data =
[[-0.31 -3.43  0.04 -3.28  1.79 -2.94 -2.70]
 [-1.47 -2.16 -0.55 -1.82 -0.43 -0.83 -1.67]
 [-1.33 -1.86 -0.29 -1.78  0.07 -0.65 -1.18]
 [-0.55  3.04 -1.74 -0.39 -1.34 -2.67 -2.87]
 [-0.62  2.43 -0.99 -0.59 -0.91 -0.52  0.30]
 [ 2.25 -0.52  5.34 -0.40 -1.47  2.85  0.90]
 [-0.73  0.24 -1.16  0.43  1.87  0.12  0.55]
 [ 0.50 -2.92  1.04  0.36  0.69  0.77  1.05]
 [ 0.31 -2.57  0.38  1.06  0.61 -0.44 -1.91]
 [ 1.70  0.03  0.83  1.12 -0.12  0.06  0.04]]
Counting starts at 1.
The entry in row 1 and column 2 is -3.43
Report the entry in the top-right corner.
A: -2.70
The top-left entry: -0.31
The entry just right of the smallest entry: 0.04
The entry at row 3, column 3 is -0.29
Report the entry just right of -2.67.
A: -2.87
The entry directly above 0.38 is 1.04
Report the entry in the bottom-right corner.
A: 0.04
Report the entry directly above the largest entry.
A: -0.99
The entry at row 3, column 1 is -1.33
The entry in the bottom-left corner: 1.70
Report the entry just left of -0.44.
A: 0.61
The entry directly below -0.29 is -1.74
The entry at row 2, column 2 -> -2.16
The entry in row 2 and column 1 -> -1.47
The entry just right of 0.12 is 0.55
The entry directly above 2.85 -> -0.52
Report the entry in row 2 and column 3.
A: -0.55
The entry just left of -0.29 is -1.86
The entry just left of -1.67: -0.83
Report the entry directly above 0.03.
A: -2.57
Report the entry directly below 0.50.
A: 0.31
Report the largest entry.
A: 5.34
Report the entry just left of 0.07.
A: -1.78
The entry directly below -0.73: 0.50
The entry just right of the largest entry -> -0.40
The bottom entry of the column that holds the smallest entry is 0.03
Report the entry just right of 1.79.
A: -2.94

x =
[[ 0.21 -0.70  0.62 -0.08  0.26 -0.78  0.29  0.31  0.28  0.17 -0.13]
 [ 1.80 -0.58 -3.62 -2.07 -1.96 -0.24  3.58 -4.84 -5.21  1.96  4.74]
 [ 2.82 -2.13  1.85  0.27  1.02  0.05 -0.62  1.18  1.26  2.02 -1.33]
 [ 0.14 -0.49  0.73  0.11  0.25  0.11 -0.23  0.19  0.20  0.41  0.01]
 [-0.90 -0.70  1.72  0.52  0.84 -1.13 -1.57  2.09  2.27  0.73 -2.75]
 [-1.27  1.63 -0.92  0.12 -0.55  0.69 -0.10 -0.45 -0.49 -1.35  0.30]
 [-2.34  1.24 -1.08 -0.66 -0.48 -0.30  0.18 -1.41 -1.46 -2.53  0.18]
 [-0.96 -1.10  0.49 -1.24  0.36 -0.38  0.68 -2.68 -2.82 -0.82  0.46]
 [ 1.67 -1.47 -0.37  0.02 -0.27  1.13 -0.25 -0.19 -0.06  2.26  0.15]]
The 2nd entry from the end, reading row by row: 2.26
Which number is the entry just right of -0.24? 3.58
Which number is the top-right entry? -0.13
The median entry is 0.01
Which number is the fifth entry in reading order? 0.26
The entry just right of -1.57 -> 2.09
The entry directly below the smallest entry: 1.26
The entry directly above the smallest entry: 0.28
The entry just right of 2.82 is -2.13
The entry in the bottom-right corner: 0.15
Which number is the entry directly below 0.49? -0.37
Which number is the smallest entry in the last row? -1.47
Which number is the largest entry in the last column? 4.74
Which number is the second entry on the main diagonal? -0.58
The centre entry -> -1.13
The third smallest entry -> -3.62
Which number is the 5th entry from the end, reading row by row? -0.25
Which number is the third largest entry? 2.82
Which number is the 2nd entry, reading row by row? -0.70
The first entry of the largest entry's row -> 1.80
Which number is the entry just left of the centre entry? 0.84
The first entry, reading row by row -> 0.21
Which number is the entry directly above 0.46? 0.18
The entry just right of 0.27: 1.02
The entry directly below 1.85 is 0.73
Which number is the largest entry in the first row? 0.62
Which number is the entry just left of 4.74? 1.96
The entry just left of -1.35 -> -0.49
The 4th entry in reading order -> -0.08
Which number is the fourth-last entry, reading row by row? -0.19

Questions about the matrix below. Indices start at 1.
1) Report the bottom-left entry.
2) Report the entry at row 2, column 1.
3) Report the entry in row 1 and column 2.
4) Report the entry directly below the largest entry.
5) Report the entry at row 2, column 2.
6) Report the entry in the bottom-right corner.
7) Report the entry directly below 43.
8) Report the entry just left of 51.
array([[ 71, 115, 166, 131, 146,  92, 150,  71, 132,  99],
       [ 36,  81, 143, 108, 172,  50, 140,  66, 184,  83],
       [124, 221, 176, 216, 166, 110, 186, 163,  43, 201],
       [140,  76,  49,  66,  76, 128,  39, 140, 119, 106],
       [ 22,  78, 145, 110, 182,  35, 142,  62, 190,  82],
       [142, 131, 106, 122,  93, 136, 112, 130,  82, 126],
       [ 76,  83, 123,  97, 127,  88, 124,  74, 153,  79],
       [ 92,  77,  89,  81, 113,  92,  84, 103, 139,  93],
       [ 68, 136, 116, 144, 180,  51, 105, 150, 115, 164],
       [214, 163,  81, 132,  40, 194, 102, 170,  21, 149],
       [213, 164,  77, 133,  40, 191,  99, 174,  18, 151],
       [114,  22,  60,  17,  62, 127,  67,  68, 179,  33]])
1) 114
2) 36
3) 115
4) 76
5) 81
6) 33
7) 119
8) 180

Read these off the table that follows.
1) Find the bottom entry of the column that holds the largest entry.
2) Find the first entry in the row that holds the largest entry.
3) Find the fifth entry, reading row by row.
4) Find the 4th entry in reading order.
5) Find the entry directly above 1.02.
6) Find the first entry in reading order.
7) Find the entry just right of -0.32.
8) Find the entry just left of -0.91.
[[ 0.76 -5.49  0.55 -0.14  1.63  0.01 -0.12 -0.64 -0.45]
 [-0.13  0.71 -0.91 -0.43 -0.48  0.61  1.02 -0.19 -0.51]
 [ 0.03 -0.06 -0.15 -0.33 -0.02  0.28  0.47 -0.32 -0.02]
 [-0.53  2.61 -0.33  0.08 -1.02  0.28  0.46  0.39  0.03]]
1) 2.61
2) -0.53
3) 1.63
4) -0.14
5) -0.12
6) 0.76
7) -0.02
8) 0.71

[ 28 126 149  47 169 197 142  72   9 124 118]
The 2nd entry from the left: 126
The fourth entry -> 47
The third entry from the right?
Answer: 9
The second entry from the right?
Answer: 124
